Below is a small trained network, with its code and all its weights. Each question gives an input and a class and asks what happens when units are switched off, that is, made to give their printed mean instead of their output.

import numpy as np


def w(rows, s, z=0):
    codes = np.array(rows[::2]) - 128.0
    scale = np.full(codes.shape[1], s)
    scale[-1] = z or s
    return codes * scale


def f(y):
    return np.maximum(y, 0)


def log_softmax(a):
    a = a - a.max(-1, keepdims=True)
    return a - np.log(np.exp(a).sum(-1, keepdims=True))


def net(x, mask):
    res = np.array(x, float).reshape(1, 4) / 4 @ E
    y = f(res @ A[0][:, :-1].T + A[0][:, -1])
    res = res + np.where(mask, y, B[0][:, -1]) @ B[0][:, :-1]
    return log_softmax(res[-1] @ U[:, :-1].T + U[:, -1])


A, B = {}, {}
E = w([
[37,192,217,159,28],'x0',
[213,234,130,43,88],'x1',
[53,121,2,65,70],'x2',
[136,26,212,24,96],'x3',
],0.0067)
A[0] = w([
[84,40,154,128,138,121],'neuron 0',
[54,188,205,151,53,34],'neuron 1',
[64,52,127,152,173,71],'neuron 2',
[227,219,143,44,63,72],'neuron 3',
[120,35,197,51,101,90],'neuron 4',
[77,56,162,173,169,70],'neuron 5',
[92,45,124,191,162,54],'neuron 6',
[73,97,34,93,69,62],'neuron 7',
[211,221,125,36,128,73],'neuron 8',
[47,116,48,93,79,166],'neuron 9',
[162,85,50,110,196,131],'neuron 10',
[155,205,134,233,205,85],'neuron 11',
[96,33,109,169,182,104],'neuron 12',
[83,87,29,74,73,64],'neuron 13',
[97,98,33,84,78,33],'neuron 14',
[182,135,155,41,91,115],'neuron 15',
[60,154,35,125,83,120],'neuron 16',
[125,31,177,36,98,61],'neuron 17',
[133,37,183,41,90,69],'neuron 18',
[140,50,195,62,121,102],'neuron 19',
[220,135,252,212,188,133],'neuron 20',
[218,119,234,188,187,70],'neuron 21',
[104,240,12,225,166,69],'neuron 22',
[218,57,55,102,202,70],'neuron 23',
[197,122,253,215,179,113],'neuron 24',
[221,72,57,115,206,70],'neuron 25',
[41,91,163,195,95,100],'neuron 26',
[214,209,163,53,92,79],'neuron 27',
[78,86,99,188,174,125],'neuron 28',
[215,71,90,109,214,50],'neuron 29',
[216,228,85,72,109,128],'neuron 30',
[36,169,213,161,23,33],'neuron 31',
[82,108,55,83,80,3],'neuron 32',
[199,76,65,117,200,91],'neuron 33',
],0.0068,0.0036)
B[0] = w([
[103,121,46,201,184,183],'neuron 0',
[42,225,196,57,79,196],'neuron 1',
[46,97,63,158,209,174],'neuron 2',
[27,97,75,156,229,212],'neuron 3',
[200,182,41,213,63,202],'neuron 4',
[53,102,52,112,204,177],'neuron 5',
[61,119,51,148,186,174],'neuron 6',
[199,78,112,25,159,185],'neuron 7',
[34,93,81,178,231,206],'neuron 8',
[201,88,128,53,142,210],'neuron 9',
[94,203,214,88,70,200],'neuron 10',
[228,108,29,148,55,217],'neuron 11',
[43,149,80,159,207,188],'neuron 12',
[175,84,118,24,144,188],'neuron 13',
[187,63,109,26,171,174],'neuron 14',
[120,130,59,211,170,180],'neuron 15',
[216,81,118,60,115,198],'neuron 16',
[180,179,27,226,61,194],'neuron 17',
[186,174,26,226,69,195],'neuron 18',
[191,168,42,202,75,194],'neuron 19',
[194,74,104,2,140,254],'neuron 20',
[196,66,94,17,152,220],'neuron 21',
[217,174,29,237,49,244],'neuron 22',
[38,226,200,76,50,210],'neuron 23',
[191,73,110,7,140,238],'neuron 24',
[44,224,197,84,47,209],'neuron 25',
[52,178,94,111,178,192],'neuron 26',
[48,94,86,147,222,202],'neuron 27',
[84,123,56,198,192,184],'neuron 28',
[53,221,168,51,57,197],'neuron 29',
[51,85,67,212,226,225],'neuron 30',
[39,234,201,42,53,212],'neuron 31',
[180,75,102,18,151,162],'neuron 32',
[60,224,187,87,62,200],'neuron 33',
],0.0067,0.0068)
U = w([
[23,239,196,56,39,71],'0',
[22,64,81,186,251,57],'1',
[235,38,122,12,130,39],'2',
[228,170,56,248,36,77],'3',
[125,111,156,152,115,231],'4',
[140,14,242,215,91,3],'5',
[147,9,254,232,94,3],'6',
[150,19,246,240,98,3],'7',
],0.0081,0.0072)

Each question gives the input, the list of numbers given to net, and the class t.
The units are the neurons (one row each of A and B). Each row of codes is followed by its name. A weight is (code - 128) times the scale printed after its matrix; where a second scale follows, it is the last column's (A, B and U).
mask holds one flag per neuron, in row order. A switched-off neuron (its flag False) gives its mean, the last column of its row in B, instead of its output. The means were averaged over made-up inputs and are rounded, as every weight is.
A unit's drop is (log p(t) with every unit on - log p(t) with that unit switched off) / (log p(t) with every unit on - log p(t) with every unit switched off).
The circuit of an input: a set's keep is (log p(t) with only the set's units on - log p(t) with every unit switched off) / (log p(t) with every unit on - log p(t) with every unit switched off). Starting from the 12 units with the biggest drops (on a tie, the unit counted first), units are removed one at a time, each time the one whose removal leaves the highest keep (on an exact tie, the one counted first), for as long as the keep stays at least 0.8.
circuit, biggest first: the units of the circuit, biggest drop first
unit that matters most: the unit with the biggest drop
k most important neurons: the k neurons with the biggest drops, biggest first
drop of u: that unit's drop, to one decimal
input [-5,-4,-4,-6], class 3: circuit, biggest first -> [neuron 11]
input [-2,4,-2,-4], class 1: circuit, biggest first -> [neuron 30; neuron 8]
input [6,-5,-2,-4], class 0: 2 most important neurons -> [neuron 31; neuron 1]
input [2,5,5,-3], class 1: circuit, biggest first -> [neuron 30; neuron 3]
input [-3,7,6,7], class 1: 2 most important neurons -> [neuron 3; neuron 8]
input [3,4,5,-5], class 2: 2 most important neurons -> [neuron 16; neuron 9]
input [-6,8,4,-7], class 1: 3 most important neurons -> [neuron 30; neuron 8; neuron 3]
input [-5,-4,0,-8], class 3: 2 most important neurons -> [neuron 22; neuron 11]
input [0,-6,-6,-8], class 3: 2 most important neurons -> [neuron 11; neuron 22]
input [2,-6,-7,2], class 2: 3 most important neurons -> [neuron 24; neuron 20; neuron 21]
input [-3,4,0,2], class 1: drop of neuron 23 -> 0.0
input [3,4,-6,-2], class 2: drop of neuron 24 -> 0.1
input [-8,8,-4,3], class 0: drop of neuron 29 -> 0.4
input [-3,5,-7,-6], class 2: unit that matters most -> neuron 20
